[[-0.63  0.46  4.32 -2.64]
 [-0.63  0.41 -1.60 -1.90]
 [-1.24 -1.87  4.32 -1.90]
 [-0.12  1.79  4.32 -1.90]
 [-0.63  1.77  4.32 -1.90]]
->
[[-0.63  0.41 -1.60]
 [-1.24 -1.87  4.32]]

[[-1.37  2.29 -1.24]
 [-3.00  3.18 -3.30]
 [-3.39  2.68 -4.19]
 [ 4.68 -3.80  5.49]]
->
[[-3.00  3.18 -3.30]
 [-3.39  2.68 -4.19]]

[[ 3.50  5.14 -0.21  5.09]
 [ 4.10  4.54 -4.06  3.50]
 [-4.69 -4.97  2.07 -5.25]
 [ 3.11  4.60  1.70  4.48]]
->
[[ 4.10  4.54 -4.06]
 [-4.69 -4.97  2.07]]

[[ 2.59 -1.22 -0.99 -3.29]
 [-4.70 -0.03 -0.34  2.57]
 [ 1.20 -3.09 -3.07 -1.95]
 [-4.95  1.18  0.73  3.20]
 [ 0.71  3.34  3.65  0.24]]
->
[[-4.70 -0.03 -0.34]
 [ 1.20 -3.09 -3.07]]

[[ 2.18  2.06  3.93]
 [ 1.89  1.43  3.72]
 [-0.09 -0.88  2.29]
 [-1.34 -0.42  5.56]]
->
[[ 1.89  1.43  3.72]
 [-0.09 -0.88  2.29]]

[[ 0.31  0.76 -0.36 -0.11 -0.53]
 [ 0.60 -0.10  2.00 -0.13 -0.43]
 [-3.44  2.21 -0.60 -0.19 -0.22]
 [-0.20  0.55 -5.62  0.41 -1.23]]
->
[[ 0.60 -0.10  2.00]
 [-3.44  2.21 -0.60]]
